Below are the code and all the weights of a small trained network. Each question names an input and a class and asks about switching units off, where a switched-off unit gives its printed mean instead of its output.

import numpy as np


def w(rows, s, z=0):
    codes = np.array(rows[::2]) - 128.0
    scale = np.full(codes.shape[1], s)
    scale[-1] = z or s
    return codes * scale


def f(y):
    return np.maximum(y, 0)


def log_softmax(a):
    a = a - a.max(-1, keepdims=True)
    return a - np.log(np.exp(a).sum(-1, keepdims=True))


def net(x, mask):
    res = np.array(x, float).reshape(1, 7) / 4 @ E
    y = f(res @ A[0][:, :-1].T + A[0][:, -1])
    res = res + np.where(mask, y, B[0][:, -1]) @ B[0][:, :-1]
    return log_softmax(res[-1] @ U[:, :-1].T + U[:, -1])


A, B = {}, {}
E = w([
[101,104,173,137,1,98,169,104,38,121,44,130],'x0',
[13,140,143,171,122,96,170,146,167,167,150,148],'x1',
[94,232,95,227,139,45,149,167,130,89,157,194],'x2',
[55,3,18,160,151,161,226,55,152,137,176,68],'x3',
[64,155,229,212,187,216,141,111,215,78,153,109],'x4',
[90,168,136,136,65,70,28,80,138,12,210,72],'x5',
[39,232,120,93,195,175,3,99,27,116,75,95],'x6',
],0.0054)
A[0] = w([
[141,241,149,123,160,40,16,196,145,71,174,133,199],'n1',
[92,83,107,129,183,212,175,155,142,186,100,155,180],'n2',
[116,128,99,87,147,200,50,82,78,150,109,52,172],'n3',
[216,51,87,57,22,35,168,167,109,164,129,111,225],'n4',
[154,44,132,99,73,92,195,116,98,193,74,101,80],'n5',
[158,160,131,28,130,168,9,83,50,138,71,52,89],'n6',
[116,75,175,151,178,194,181,142,202,140,187,106,253],'n7',
[51,147,112,124,99,81,147,126,91,139,88,103,108],'n8',
[190,70,100,110,193,178,120,126,215,133,254,105,185],'n9',
[139,236,174,119,64,107,29,139,93,1,94,76,182],'n10',
[91,193,163,121,196,169,135,163,130,128,113,142,140],'n11',
[105,161,194,114,110,159,100,99,96,70,74,58,246],'n12',
[143,157,145,69,172,121,18,144,94,138,78,136,216],'n13',
[59,124,77,168,115,68,105,78,109,40,226,120,230],'n14',
[150,150,138,126,126,99,186,195,61,143,31,232,93],'n15',
],0.0054,0.0026)
B[0] = w([
[173,155,114,162,66,126,149,158,80,156,191,161,229],'n1',
[147,151,75,136,117,122,194,160,144,104,148,116,205],'n2',
[103,155,127,73,152,163,117,105,110,147,93,100,208],'n3',
[211,163,59,153,66,113,190,175,2,181,194,163,255],'n4',
[160,154,124,171,78,134,172,196,76,182,155,185,204],'n5',
[83,97,196,93,158,200,92,90,143,132,86,136,231],'n6',
[132,136,91,159,114,71,152,137,160,93,144,89,225],'n7',
[148,88,105,135,108,138,149,122,135,123,132,108,165],'n8',
[110,60,73,135,165,86,164,148,121,79,143,51,216],'n9',
[138,76,106,180,132,133,93,92,84,85,197,140,243],'n10',
[138,155,101,136,116,105,148,140,91,122,147,137,177],'n11',
[114,63,124,106,145,125,116,82,76,106,162,103,212],'n12',
[103,119,128,95,121,192,114,131,98,120,148,156,219],'n13',
[145,88,74,158,141,105,181,143,85,99,180,58,223],'n14',
[121,85,121,154,160,91,126,103,173,76,158,74,202],'n15',
],0.0087,0.0074)
U = w([
[122,92,94,147,144,99,146,119,129,86,146,34,219],'0',
[85,95,208,106,146,169,86,92,131,107,110,160,83],'1',
[117,143,153,151,126,108,157,135,213,129,100,142,16],'2',
[170,165,117,145,85,131,148,150,97,176,152,252,171],'3',
[94,135,136,73,162,166,133,123,130,182,42,104,123],'4',
[121,148,171,140,125,79,122,130,176,173,91,184,5],'5',
],0.012,0.0025)

Each question gives the input, the list of numbers given to net, and the class t.
The units are the neurons (one row each of A and B). Each row of codes is followed by its name. A weight is (code - 128) times the scale printed after its matrix; where a second scale follows, it is the last column's (A, B and U).
mask holds one flag per neuron, in row order. A switched-off neuron (its flag False) gives its mean, the last column of its row in B, instead of its output. The means were averaged over made-up inputs and are rounded, as every weight is.
A unit's drop is (log p(t) with every unit on - log p(t) with that unit switched off) / (log p(t) with every unit on - log p(t) with every unit switched off).
The circuit of an input: a set's keep is (log p(t) with only the set's units on - log p(t) with every unit switched off) / (log p(t) with every unit on - log p(t) with every unit switched off). Starting from the 12 units with the biggest drops (on a tie, the unit counted first), units are removed one at a time, each time the one whose removal leaves the highest keep (on an exact tie, the one counted first), for as long as the keep stays at least 0.8.
units of the circuit, in order: the units of the circuit, biggest drop first
k most important neurons: the k neurons with the biggest drops, biggest first
drop when u is switched off: that unit's drop, to one decimal
input [-1,-1,7,-2,3,-1,-8], class 0: units of the circuit, in order : (n5)
input [5,6,2,-7,7,3,8], class 1: 3 most important neurons : (n4 n12 n5)
input [4,-6,7,-4,-1,-4,8], class 1: units of the circuit, in order : (n4 n6)
input [-6,-1,1,6,-5,-5,-8], class 3: 4 most important neurons : (n4 n5 n14 n15)
input [8,3,5,7,8,-7,-1], class 2: units of the circuit, in order : (n9 n10 n4)
input [-3,7,3,2,3,-8,1], class 2: units of the circuit, in order : (n14 n4)
input [3,3,5,-8,6,-2,-7], class 2: 2 most important neurons : (n4 n15)
input [-5,-3,-8,-3,4,-2,3], class 4: units of the circuit, in order : (n3 n6)
input [3,-7,7,8,2,-6,-7], class 3: 3 most important neurons : (n5 n4 n14)
input [-4,-2,-6,0,-7,7,-6], class 3: 2 most important neurons : (n4 n15)
input [4,-8,-7,2,-1,1,1], class 4: 3 most important neurons : (n6 n3 n1)
input [0,-6,6,0,-2,-5,8], class 1: 2 most important neurons : (n4 n6)
input [-2,1,-5,-8,-1,-8,3], class 4: drop when n10 is switched off : 0.2
input [2,-1,-6,5,-6,8,8], class 1: most important neuron : (n6)
input [0,7,-8,-3,-1,2,-2], class 3: drop when n15 is switched off : 0.3
input [8,0,-2,3,6,0,-5], class 3: drop when n15 is switched off : 0.3
input [7,0,-5,-2,-4,5,2], class 1: drop when n1 is switched off : 0.2
